Below is a small trained network, with its code and all its weights. Each question gives an input and a target symbol and asks what happens when units are switched off, that is, made to give their printed mean instead of their output.

import numpy as np


def w(rows, s, z=0):
    codes = np.array(rows[::2]) - 128.0
    scale = np.full(codes.shape[1], s)
    scale[-1] = z or s
    return codes * scale


def norm(h):
    return h / np.sqrt((h * h).mean(-1, keepdims=True) + 1e-5)


def f(y):
    return np.maximum(y, 0)


def softmax(a):
    e = np.exp(a - a.max(-1, keepdims=True))
    return e / e.sum(-1, keepdims=True)


def log_softmax(a):
    a = a - a.max(-1, keepdims=True)
    return a - np.log(np.exp(a).sum(-1, keepdims=True))


def net(x, mask):
    ids = ['αγδηλμπτω'.index(c) for c in x.split()]
    T = len(ids)
    res = E[ids] + P[:T]
    u = 0
    for l in range(3):
        q, k, v = (norm(res) @ M[l].T for M in (Q, K, V))
        z = softmax(np.where(np.tri(T) > 0, q @ k.T / 2**0.5, -1e9)) @ v
        res = res + np.where(mask[u], z, O[l][:, -1]) @ O[l][:, :-1]
        u += 1
        y = f(norm(res) @ A[l][:, :-1].T + A[l][:, -1])
        res = res + np.where(mask[u : u + 4], y, B[l][:, -1]) @ B[l][:, :-1]
        u += 4
    return log_softmax(norm(res)[-1] @ U[:, :-1].T + U[:, -1])


Q, K, V, O, A, B = {}, {}, {}, {}, {}, {}
E = w([
[57,143,208],'α',
[94,210,145],'γ',
[186,153,82],'δ',
[117,79,81],'η',
[143,126,2],'λ',
[68,198,103],'μ',
[70,126,131],'π',
[91,117,243],'τ',
[97,223,190],'ω',
],0.015)
P = w([
[250,3,173],'0',
[60,43,173],'1',
[68,73,109],'2',
[72,83,98],'3',
[103,200,70],'4',
[87,201,77],'5',
[77,211,83],'6',
[88,215,79],'7',
[64,213,90],'8',
[70,217,95],'9',
],0.0075)
Q[0] = w([
[189,81,176],'L0H1',
[254,210,164],'L0H1',
],0.009)
K[0] = w([
[2,134,93],'L0H1',
[153,68,217],'L0H1',
],0.0049)
V[0] = w([
[180,12,171],'L0H1',
[50,165,108],'L0H1',
],0.011)
O[0] = w([
[197,235,155,4],'L0H1',
[150,255,173,219],'L0H1',
],0.0083,0.0041)
A[0] = w([
[128,134,140,60],'L0N1',
[135,160,153,255],'L0N2',
[160,113,71,238],'L0N3',
[154,37,246,34],'L0N4',
],0.014,0.0052)
B[0] = w([
[167,174,222,128],'L0N1',
[131,224,10,253],'L0N2',
[28,254,193,244],'L0N3',
[71,159,52,166],'L0N4',
],0.0068,0.0052)
Q[1] = w([
[26,132,249],'L1H1',
[87,119,70],'L1H1',
],0.014)
K[1] = w([
[167,24,194],'L1H1',
[255,158,69],'L1H1',
],0.0081)
V[1] = w([
[248,106,101],'L1H1',
[71,28,254],'L1H1',
],0.0081)
O[1] = w([
[2,169,233,27],'L1H1',
[79,33,27,1],'L1H1',
],0.012,0.0067)
A[1] = w([
[116,3,75,254],'L1N1',
[175,117,112,134],'L1N2',
[152,153,134,149],'L1N3',
[168,159,176,145],'L1N4',
],0.024,0.0053)
B[1] = w([
[229,253,57,229],'L1N1',
[44,183,140,156],'L1N2',
[106,106,114,223],'L1N3',
[128,56,86,254],'L1N4',
],0.018,0.0091)
Q[2] = w([
[117,47,174],'L2H1',
[65,3,29],'L2H1',
],0.012)
K[2] = w([
[69,74,165],'L2H1',
[250,81,254],'L2H1',
],0.0098)
V[2] = w([
[68,151,255],'L2H1',
[34,235,105],'L2H1',
],0.0099)
O[2] = w([
[102,189,229,3],'L2H1',
[2,137,110,159],'L2H1',
],0.02,0.0076)
A[2] = w([
[65,172,2,146],'L2N1',
[147,128,129,2],'L2N2',
[198,153,27,210],'L2N3',
[146,190,211,125],'L2N4',
],0.016,0.0041)
B[2] = w([
[27,179,185,248],'L2N1',
[160,119,127,128],'L2N2',
[45,117,225,246],'L2N3',
[82,255,111,143],'L2N4',
],0.011,0.019)
U = w([
[86,103,44,41],'α',
[121,220,28,145],'γ',
[138,101,66,197],'δ',
[154,126,150,254],'η',
[100,71,7,56],'λ',
[90,163,127,99],'μ',
[102,192,194,55],'π',
[89,95,229,75],'τ',
[142,230,214,113],'ω',
],0.018,0.0079)

Each question gives the input, a string of symbols that net reads in full, and the target symbol t.
The units are the heads (2 rows each of Q, K, V and O) and the neurons (one row each of A and B). Each row of codes is followed by its name. A weight is (code - 128) times the scale printed after its matrix; where a second scale follows, it is the last column's (O, A, B and U).
mask holds one flag per unit, layer by layer, with each layer's heads first. A switched-off unit (its flag False) gives its mean, the last column of its rows in O or B, instead of its output. The means were averaged over made-up inputs and are rounded, as every weight is.
A unit's drop is (log p(t) with every unit on - log p(t) with that unit switched off) / (log p(t) with every unit on - log p(t) with every unit switched off).
The circuit of an input: a set's keep is (log p(t) with only the set's units on - log p(t) with every unit switched off) / (log p(t) with every unit on - log p(t) with every unit switched off). Starting from the 12 units with the biggest drops (on a tie, the unit counted first), units are removed one at a time, each time the one whose removal leaves the highest keep (on an exact tie, the one counted first), for as long as the keep stays at least 0.8.
circuit, biggest first: the units of the circuit, biggest drop first
most important unit: the unit with the biggest drop
k most important neurons: the k neurons with the biggest drops, biggest first
drop of u: that unit's drop, to one decimal
input λ η π, target δ: 4 most important neurons	(L0N3; L1N4; L1N1; L2N1)
input δ ω α μ, target ω: circuit, biggest first	(L1H1)
input τ λ δ, target τ: circuit, biggest first	(L1H1; L1N1)
input μ τ μ λ τ μ μ α, target γ: circuit, biggest first	(L1H1; L1N1)
input μ μ ω, target γ: circuit, biggest first	(L0H1; L1H1; L1N1)
input μ δ τ, target γ: circuit, biggest first	(L1H1; L1N1)
input α α μ τ η, target λ: 2 most important neurons	(L1N4; L0N4)
input α γ π π, target λ: 2 most important neurons	(L0N4; L1N4)
input λ δ μ τ, target δ: 2 most important neurons	(L0N3; L1N4)
input η δ α π, target ω: 3 most important neurons	(L1N1; L1N4; L0N3)
input α λ α, target λ: 3 most important neurons	(L0N4; L1N4; L0N2)
input λ η τ δ α, target δ: 4 most important neurons	(L0N3; L1N4; L1N1; L2N1)
input α η α, target λ: 4 most important neurons	(L0N4; L1N4; L1N1; L0N3)
input η η α μ ω γ δ μ η, target ω: 2 most important neurons	(L1N1; L0N4)
input ω δ μ, target λ: 3 most important neurons	(L0N4; L0N3; L1N4)
input π μ η τ τ, target τ: most important unit	L0H1
input μ α μ μ λ η α, target γ: 3 most important neurons	(L1N1; L0N3; L0N2)
input ω δ μ λ, target λ: 3 most important neurons	(L0N4; L0N3; L1N4)
input τ δ δ μ λ μ α, target η: drop of L1N4	0.9
input λ α μ η, target δ: most important unit	L0N3
input η γ μ λ η ω π, target ω: drop of L2N3	0.0
input λ μ γ, target η: drop of L0N3	0.9
